The symbols move the states like this.
Rig + Riz
Rig & Zaz
Niv + Zin
Niv & Ter
Duv + Vol
Duv & Ked
Bip + Rep
Bip & Nim
Lan + Nim
Lan & Gop
Pek + Mav
Pek & Rig
Zin + Git
Zin & Gep
Luv + Mip
Luv & Pev
Kub + Nub
Kub & Kap
Bev + Fuf
Bev & Fen
Gev + Tun
Gev & Muk
Riz + Zap
Riz & Mil
Lir + Tef
Lir & Zab
Mip + Tun
Mip & Kub
Mik + Fuf
Mik & Gop
Les + Rel
Les & Ger
Mus + Muk
Mus & Fen
Zez + Sib
Zez & Bip
Mil + Las
Mil & Riz
Bug + Mes
Bug & Ges
Tib + Muk
Tib & Tib
Ger + Ked
Ger & Lir
Bod + Lur
Bod & Kol
Fav + Luv
Fav & Tun
Vas + Mik
Vas & Mav
Ruk + Vem
Ruk & Niv
Bok + Bip
Bok & Lan
Noz + Fen
Noz & Rig
Ked + Vol
Ked & Niv
Kup + Niv
Kup & Tef
Gep + Les
Gep & Vol
Ter + Gep
Ter & Duv
Fuf + Lan
Fuf & Zap
Gop + Nim
Gop & Fuf
Ril + Sor
Ril & Fen
Vem + Pek
Vem & Lur
Lik + Lan
Lik & Mus
Muk + Nub
Muk & Sib
Git + Ter
Git & Bug
Zaz + Mil
Zaz & Vem
Sak + Bod
Sak & Baf
Lun + Suv
Lun & Mes
Zab + Pur
Zab & Luv
Fen + Zap
Fen & Riz
Ket + Zez
Ket & Lan
Nub + Lag
Nub & Til
Tun + Pev
Tun & Nub
Ven + Lun
Ven & Bug
Muf + Riz
Muf & Ven
Baf + Kol
Baf & Rel
Vol + Til
Vol & Kos
Las + Muf
Las & Pek
Kap + Til
Kap & Fop
Mes + Mik
Mes & Tov
Rel + Kup
Rel & Zin
Nim + Mus
Nim & Noz
Zap + Zaz
Zap & Las
Tov + Vas
Tov & Biv
Suv + Bug
Suv & Mik
Lag + Fop
Lag & Rep
Fop + Nim
Fop & Gev
Sib + Bok
Sib & Lik
Nud + Pur
Nud & Sor
Til + Rep
Til & Ril
Rep + Kap
Rep & Lag
Mav + Sak
Mav & Lur
Tef + Nud
Tef & Pur
Kuv + Biv
Kuv & Sak
Pur + Fav
Pur & Mip
Kol + Ruk
Kol & Kup
Kos + Til
Kos & Nud
Ges + Tov
Ges & Kuv
Sor + Noz
Sor & Bev
Lur + Baf
Lur & Ruk
Biv + Mav
Biv & Bod
Pev + Sor
Pev & Rep

The rows follow the links: the fewer symbols apart two states are, the more alike their rows tend to be.

Name the state of each row.
[-133   52  882  182 -124 -712 -393 -448  238 -421 -139  -80  301   89 -293 -481   -9 -100  773   17  443  605  416   98  111  163  753  -48    8 -294 -371 -129 -306 -311  427  604  167  427  175 -276 -775  120 -309 -296   -1  523] | Biv
[ 425 -689 -790  339 -262 -574   63 -187  -54  -48  -34  -70 -695 -195 -415  252 -333  240 -183  253  133 -281 -559 -345   85  -94  104    4 -253  462  923  319  397 -506  337 -350   12  434  -83  247 -369 -520 -467 -597  -70 -149] | Mus
[  77 -842 -747  287   47  -20    4  212  -65 -458 -595 -183 -912  105 -425  -63 -333  130 -288  432   86   43 -501 -706  781 -286   -4  -48 -364 -121  385  338 -145  179  -68 -218  336  187 -117   13    3 -789 -431  399  -52 -163] | Bok
[ 141  237  403 -653  280 -143 -377 -330  530 -636 -259 -432  103  227  -30 -444 -204  -23  208   77  655  434  540  128  154 -204  -16  125  108 -366 -374 -324 -991 -157 -339  263  210  357  289 -227 -720 -372 -623 -397  389  272] | Baf
[ 151  822  391 -149  341 -270  746   65    0  305    8  344 -514   -7 -143  495  822  181 -525 -564  -75   46 -728  472  122 -134 -348 -718  156  364 -118  -66  204 -156 -101 -361 -520  428  263   94  183  320  359 -589  -79   95] | Vol
[-333 -320  -86 -364 -544  485   44  -91  796   34  490 -588  313   -9  190 -190 -283 -139  -48 -361 -279 -223  475 -123 -316  318 -176  249  389  384  204  290  -78  790 -327  311  -46 -950 -344 -689  483  539  590   77  381 -184] | Zab
[  332   454    67  -835   534   189  -448  -210   279  -650  -235  -265   123   151   192  -293  -221  -168     9    92   571   319   546   201    50  -285  -406   241    20  -522  -305  -449 -1096  -172  -554    29    88   197   311   -52  -628  -388  -680  -153   497    40] | Ruk
[ -67 -652 -784  306  241   65  -72  182 -233 -412 -651 -214 -719   64 -354  -21 -125  162 -447  523   41  198 -600 -849  713 -450  -24 -147 -346 -392  290  271 -306  -62  -80 -266  342  259 -139 -135  142 -623 -168  537 -251   48] | Bip
[  34  424 -331  376 -341 -507  392 -670   63  185  575  -80  -69 -628 -159  597  470  117  169 -332 -369 -212  -82  287 -470  121  249  -75  150  691  182  428  152 -242  533   69 -354  145  -88 -313 -503  707  654 -644 -510   33] | Sor
[-424 -111 1085  745 -247 -541 -107   41  -23  -51 -110  400  242  174 -296 -495   42 -160  756   -9   90  377  137  148  303  342  872 -121  -52 -118 -423  -69  458  112  614  532  258  252  113  -31 -228  361  -18  154 -120  473] | Tov
[ 160 -556 -868  717  -63 -413  198 -223 -256 -424 -345    3 -941 -276 -520  254   43  169 -174  444  -84   26 -720 -572  506 -282  193  -61 -261   86  512  515  -83 -194  391 -239  136  455 -198  -22 -328 -537  -98  113 -574  -48] | Nim
[ -54  451  255   57  164 -165  237 -282 -379  247   87  -95  125 -195 -109  460  731  284 -514 -100 -151  318 -806 -202 -318 -217  -45 -946   68  -28  -62  193   24 -983  362 -108 -500  508  -95 -158  161  520  863 -171 -671  270] | Til
[ 453  484 -929   51  186  456  -99 -199 -685  309  508  373  449 -470  471  539   22 -172  184  199 -159 -569  596  451 -692 -113 -510  709  -74   19  -44 -174 -117  -45  -76 -187  -82 -443    2  553 -224  -65 -113  195 -262 -470] | Riz
[-454 -193 1205  754 -206 -462  -75  173  -71   13 -163  412  324  232 -139 -524   17 -163  780    2   98  397  201  114  328  324  845 -139   67 -165 -525 -187  483  146  490  540  221  191  115   90 -119  270  -46  198  -92  444] | Ges
[ -212  -489   170  -437    58   282  -453  -213  -102   269   -88  -478   677   243    40    77   -92   313  -536   220    52   408  -563  -827  -499  -169  -118  -723  -206  -528   200   152   -46 -1010   195  -322  -129   166  -362  -117   526   111   762   225  -237   238] | Nub
[ 445  525 -926 -130  227  562 -190  -57 -607  307  429  380  404 -383  624  469  -90 -173   80  240 -147 -474  580  404 -638 -155 -521  708 -176  -54  -25 -280 -206  -73 -202 -180  -31 -438  120  492 -204  -67 -211  328 -256 -450] | Mil
[-202  -38 -109 -466 -414  194  370   -1  943   10  394 -422 -156  -57   55   35  -88 -188 -176 -613 -260 -371  296  275 -172  351 -190  206  413  609  160  321   -1  984 -390  204 -213 -761 -157 -574  358  456  389 -309  613 -287] | Lir
[ 380  470 -777  472 -211 -392  280 -588 -314  194  610  263  -59 -739   45  716  324  102  199  -50 -176 -484    8  374 -604  -65  -30  388   52  658  300  177  205 -374  504  -61 -290  136  -34  163 -644  245   74 -512 -579 -175] | Fen
[-114   20  -65 -417 -505   92  290 -238  941  -23  572 -437  -64 -107   33  -31  -39  -88  -21 -618 -188 -325  421  171 -235  323 -134  276  387  619  102  358 -168  858 -296  317 -126 -668 -114 -720  157  580  488 -364  415 -173] | Tef

Each walk starts at a row. The symbols on each line, taken left to right, move it on to the next state.
Answer with the state's row; about right is enough.
[ 131  553 -230  372 -145 -570  355 -551 -167  222  454   63 -105 -580 -233  660  613  142   -4 -261 -287  -60 -294  230 -489   45   93 -207   99  600  178  231  167 -578  556  -42 -414  285  -39  -89 -438  643  506 -613 -602   98]
& + &	[ 377  479 -790 -153  293  633 -282   -4 -606  294  362  419  553 -311  510  359 -169 -224  190  278 -107 -426  665  350 -666 -157 -542  820 -218 -190 -104 -254 -140  -51 -173 -126   13 -449   48  680 -157 -181 -206  434 -161 -489]
+ &	[-364 -143  372  519   31  519  -33  766 -534  481  -85  748  450  216  351 -160 -121 -262  349   74 -272 -212  179  190  123  233   76  234  -99 -294 -439 -223  717  593  -17   84   97 -503  -26  558  726   82   28  974    6 -166]
[ -49 -976   20 -415 -199  261 -595  -61   42  308 -110 -536  678  344   65 -213 -437  330 -435  357  263  169 -377 -838 -378  -82  -38 -494 -271 -396  522   78  189 -902   32 -294   73   88 -362  -53  453 -320  267    8  135  114]
& + & + +	[-199  -13   78 -140  297  343 -262 -139 -417  161 -208 -358  519  136   12  124  303  290 -640  350  -75  442 -554 -723 -215 -355  -72 -708 -119 -650  -31   36 -282 -967  236 -212 -141  280 -256 -194  425  304  722  486 -558  324]
+ +	[-186  -14   21 -130  368  277 -249 -160 -399   49 -288 -364  308  121  -15   90  273  256 -619  376 -116  485 -604 -896  -30 -302  -70 -690 -149 -556   45   40 -374 -840  214 -183  -21  356 -224 -299  409  200  732  638 -602  262]
[  192  -867  -816   403  -165  -298    77   178   -64  -337  -471  -139 -1023   -38  -472   -14  -419   149  -171   326    88  -131  -573  -562   590  -113    93    95  -283    64   690   313   125    72   -18  -218   338   260   -42    46  -185  -732  -625   -46    28  -153]
& + &	[ 141 -938 -635  130  -29  -70 -143  259    5 -346 -557 -193 -825  189 -399 -127 -570  112 -291  468  162  -60 -574 -649  640 -249   49   12 -342 -112  605  282   49   23 -126 -285  316  216  -93   79   90 -932 -532   97  251 -145]
& + + & &	[ 474  606 -939 -119  193  363 -133 -397 -512  193  519  260  388 -501  504  513   27 -106  262  258 -120 -423  582  453 -737 -270 -386  785  -89   92  -23 -188 -334 -230   47 -140  -91 -205   48  434 -537 -148 -181   58 -412 -440]
[ 171  576  312 -628  367  158  638  510  377   13 -182  137 -714  216  108   75  377  -35 -533 -515  112  -47 -291  619  500 -116 -565 -191  329  271 -200 -146  -29  612 -738 -290 -307   65  319  115  322 -174 -246 -469  593 -140]
& +	[ 175  774  340 -334  434  -67  730  362  203  141  -95  309 -714   88   84  281  682   72 -561 -618  -61  -33 -551  633  269  -80 -497 -425  350  386 -127 -163  121  231 -463 -408 -446  251  347  117  242   78   41 -585  319  -78]
+ + & + +	[ 395  530 -828  508 -219 -420  284 -661 -300  105  592  155 -232 -716  -73  738  382   51  160   22 -263 -425   -2  361 -534   -6   35  315   15  602  300  266  -38 -361  501  -29 -265  157  -55  -12 -689  293  165 -528 -630 -203]
[  183   285   269  -743   300   -88  -399  -282   491  -652  -220  -473    15   174    28  -387  -285  -134   167    83   567   457   534   118   189  -192   -76   181   170  -381  -280  -310 -1102  -115  -432   270   190   237   272  -323  -687  -348  -659  -333   487   239]
& & & & +	[-363 -639    1 -588 -278  539 -481 -173  170  218  187 -704  874  188  249 -215 -328  144 -376  104 -153   87   59 -733 -564   67  -62 -218  -22 -374  227  226  -54 -235    3   45   -3 -495 -400 -428  786  382  827  453  -28  113]
& & + &	[-208 -173   80 -165  373  278 -322 -125 -416   74 -207 -284  500  177  116  127  212  307 -572  400  -14  496 -645 -838 -151 -375  -26 -672 -140 -662   39   47 -312 -905  201 -270  -96  310 -224 -151  421   29  614  497 -533  311]
[  62  189  516 -323   50 -456 -505 -448  388 -599 -116 -361  223  137 -156 -502 -193  -21  452  101  548  533  535   26  105  -75  399   64   74 -358 -244 -204 -929 -373   41  447  246  391  281 -335 -889 -108 -507 -334  158  408]
& + & + +	[-149  348  719    2  455  300  471 1014 -170  364 -457  617 -350  414  161 -171  297 -113 -262 -230  -14  -16 -266  390  519   50 -243 -285   68 -109 -395 -368  537  494 -492 -253 -106    6  337  429  746 -127 -146  334  293 -105]
+ + & &	[  39  710  121   20  -83 -415  636 -350   61  269  356   -6 -208 -277 -124  426  831  250 -384 -524 -266   45 -587  279 -220    6   62 -575  306  559   45  190  168 -376  282  -71 -518  353   89 -251   43  695  831 -647 -404  225]
[ 130  792  443 -226  476 -120  776  404    5  324  -85  398 -671  122   97  295  723   99 -501 -580  -20  -86 -685  601  348 -136 -387 -535  236  329 -152 -158  237   78 -334 -381 -506  370  338  234  286   53   76 -545  142   -7]
& & +	[ 120  595  434 -505  581  189  477  803   61   61 -389  275 -601  332   92   18  325  -32 -501 -437  103  -39 -361  513  538 -131 -531 -312  179   -1 -315 -391   28  458 -731 -309 -215  114  375  250  474 -313 -399  -86  570  -94]
& + + & &	[ 158  742  350 -357  606   76  669  534   50  243 -293  387 -671  294   73  157  483  104 -612 -530  -12 -102 -490  530  443 -109 -489 -406  268  207 -133 -256  142  325 -583 -433 -373  196  348  333  435 -108  -90 -406  346  -53]
[ 518  656 -899 -204  303  448 -254 -276 -563   59  430  189  433 -409  572  431 -120 -131  121  232  -45 -371  705  380 -683 -230 -509  777 -125  -55  -40 -175 -412 -201 -146 -180   -3 -308   90  413 -473 -198 -309  232 -176 -417]
& + + +	[  16   64  662 -196    3 -521 -452 -536  374 -573 -166 -271  293   84 -177 -452 -124  -99  601  100  565  610  520   55   63  -78  444  120   70 -393 -362 -209 -658 -400  184  471  294  506  282 -317 -860   -2 -447 -380   78  485]
+ & + &	[ 138  701  359 -701  649  207  462  514  301 -197 -345  181 -523  288  124   60  289 -104 -436 -419  276   84 -176  497  487 -189 -722 -312  103   38 -345 -347 -320  388 -790 -297 -312   94  318  216  163 -358 -393 -299  649  -71]
[ 104  718  519 -338  546  129  682  636  -36  279 -256  482 -556  244  133  135  557   77 -490 -495  -19  -71 -516  530  506 -147 -524 -467  179   83 -306 -360  156  360 -574 -434 -320  244  402  383  447 -153 -137 -183  359 -107]
& + & &	[-183  262   13  -31 -593 -363  420 -637  607  113  680 -340   56 -440 -106  339  372  -32   -2 -575 -281 -230    4  309 -435  299   55  -50  458  786  134  501   20  261  175  246 -341 -321 -129 -633  -71  786  754 -625  -57    2]
+ &	[-342 -482   14 -538 -295  626 -331 -126  435  132  319 -721  750   64  269 -177 -298   25 -236   -3 -288  -16  298 -499 -496  148  -95  -88  140 -192  143  214 -145  175 -135  173  100 -702 -448 -662  676  509  802  390   54    6]
